Below are the code and all the weights of a small trained network. Each question names an input and a class and asks about switching units off, where a switched-off unit gives its printed mean instead of its output.

import numpy as np


def w(rows, s, z=0):
    codes = np.array(rows[::2]) - 128.0
    scale = np.full(codes.shape[1], s)
    scale[-1] = z or s
    return codes * scale


def f(y):
    return y / 2 * (1 + np.tanh(0.7978845608 * (y + 0.044715 * y**3)))


def log_softmax(a):
    a = a - a.max(-1, keepdims=True)
    return a - np.log(np.exp(a).sum(-1, keepdims=True))


def net(x, mask):
    res = np.array(x, float).reshape(1, 7) / 4 @ E
    y = f(res @ A[0][:, :-1].T + A[0][:, -1])
    res = res + np.where(mask, y, B[0][:, -1]) @ B[0][:, :-1]
    return log_softmax(res[-1] @ U[:, :-1].T + U[:, -1])


A, B = {}, {}
E = w([
[124,129,131,128,131,128],'x0',
[144,118,100,135,119,137],'x1',
[72,123,62,156,254,234],'x2',
[137,114,98,129,124,125],'x3',
[137,109,87,125,128,119],'x4',
[234,253,81,75,160,119],'x5',
[92,235,104,235,114,43],'x6',
],0.0077)
A[0] = w([
[169,200,86,75,184,183,159],'N1',
[138,203,122,180,110,44,155],'N2',
[120,87,111,108,197,193,170],'N3',
[142,206,82,89,229,179,126],'N4',
[72,89,126,177,161,170,112],'N5',
[89,177,104,213,120,33,198],'N6',
[131,192,71,147,104,85,135],'N7',
[163,56,144,53,142,178,255],'N8',
[93,34,174,128,10,49,176],'N9',
[51,137,154,174,179,90,143],'N10',
[132,193,65,134,154,134,176],'N11',
[83,162,96,227,169,125,186],'N12',
[225,131,114,76,135,175,156],'N13',
[74,69,91,103,148,161,134],'N14',
[159,186,98,148,141,69,153],'N15',
[175,149,152,45,97,123,143],'N16',
[182,177,120,151,94,78,131],'N17',
[145,39,150,154,203,171,158],'N18',
[208,184,139,105,89,83,145],'N19',
[69,142,129,254,158,74,181],'N20',
[160,128,171,86,113,145,175],'N21',
],0.0081,0.005)
B[0] = w([
[141,179,150,78,77,101,213],'N1',
[221,102,193,211,127,207,219],'N2',
[83,93,160,93,98,193,209],'N3',
[96,220,148,94,31,157,215],'N4',
[139,30,113,159,223,195,177],'N5',
[127,132,145,221,121,198,240],'N6',
[141,106,169,168,124,150,180],'N7',
[108,110,204,23,137,118,244],'N8',
[93,253,105,72,3,135,255],'N9',
[135,120,68,193,142,173,177],'N10',
[125,122,167,154,64,194,186],'N11',
[102,149,70,228,117,184,207],'N12',
[119,177,123,69,153,92,196],'N13',
[138,72,203,140,141,176,180],'N14',
[162,63,184,145,111,197,187],'N15',
[167,102,94,41,226,28,179],'N16',
[239,82,192,145,202,221,186],'N17',
[106,40,147,103,145,179,199],'N18',
[228,69,187,110,192,134,203],'N19',
[153,165,85,224,124,123,227],'N20',
[105,145,160,69,152,87,164],'N21',
],0.0058,0.0085)
U = w([
[74,187,160,23,22,120,198],'0',
[189,55,243,167,232,177,153],'1',
[149,254,118,200,26,130,157],'2',
[91,132,26,239,229,129,2],'3',
[222,150,145,52,253,14,94],'4',
],0.0063,0.0026)

Each question gives the input, the list of numbers given to net, and the class t.
The units are the neurons (one row each of A and B). Each row of codes is followed by its name. A weight is (code - 128) times the scale printed after its matrix; where a second scale follows, it is the last column's (A, B and U).
mask holds one flag per neuron, in row order. A switched-off neuron (its flag False) gives its mean, the last column of its row in B, instead of its output. The means were averaged over made-up inputs and are rounded, as every weight is.
A unit's drop is (log p(t) with every unit on - log p(t) with that unit switched off) / (log p(t) with every unit on - log p(t) with every unit switched off).
The circuit of an input: a set's keep is (log p(t) with only the set's units on - log p(t) with every unit switched off) / (log p(t) with every unit on - log p(t) with every unit switched off). Starting from the 12 units with the biggest drops (on a tie, the unit counted first), units are removed one at a time, each time the one whose removal leaves the highest keep (on an exact tie, the one counted first), for as long as the keep stays at least 0.8.
circuit, biggest first: the units of the circuit, biggest drop first
top k neurons: the k neurons with the biggest drops, biggest first
drop of u: that unit's drop, to one decimal
input [-6,4,-6,-7,-6,1,8], class 1: top 3 neurons : N17, N19, N2
input [2,0,4,3,-3,0,8], class 3: circuit, biggest first : N9, N12
input [-4,5,-6,-6,7,8,0], class 4: circuit, biggest first : N16
input [-1,7,1,-3,-2,7,-1], class 0: circuit, biggest first : N4, N20
input [-2,2,-2,6,6,5,2], class 1: circuit, biggest first : N9, N17
input [-8,-4,-1,3,-4,1,-8], class 4: top 3 neurons : N16, N9, N4
input [4,-2,-2,1,8,-6,0], class 0: top 2 neurons : N9, N2
input [-6,4,0,-7,-2,3,5], class 1: top 2 neurons : N9, N17
input [-8,8,-5,7,0,7,0], class 4: top 2 neurons : N16, N13
input [-1,-2,-1,3,0,7,6], class 1: drop of N19 : 0.1
input [-8,0,-7,6,8,3,-8], class 4: drop of N16 : 0.2
input [5,-1,-3,-1,-1,6,-6], class 4: drop of N5 : 0.0
input [7,-4,-2,-5,-7,5,-6], class 4: top 2 neurons : N16, N9
input [2,-4,7,5,2,2,-5], class 0: top neuron : N4
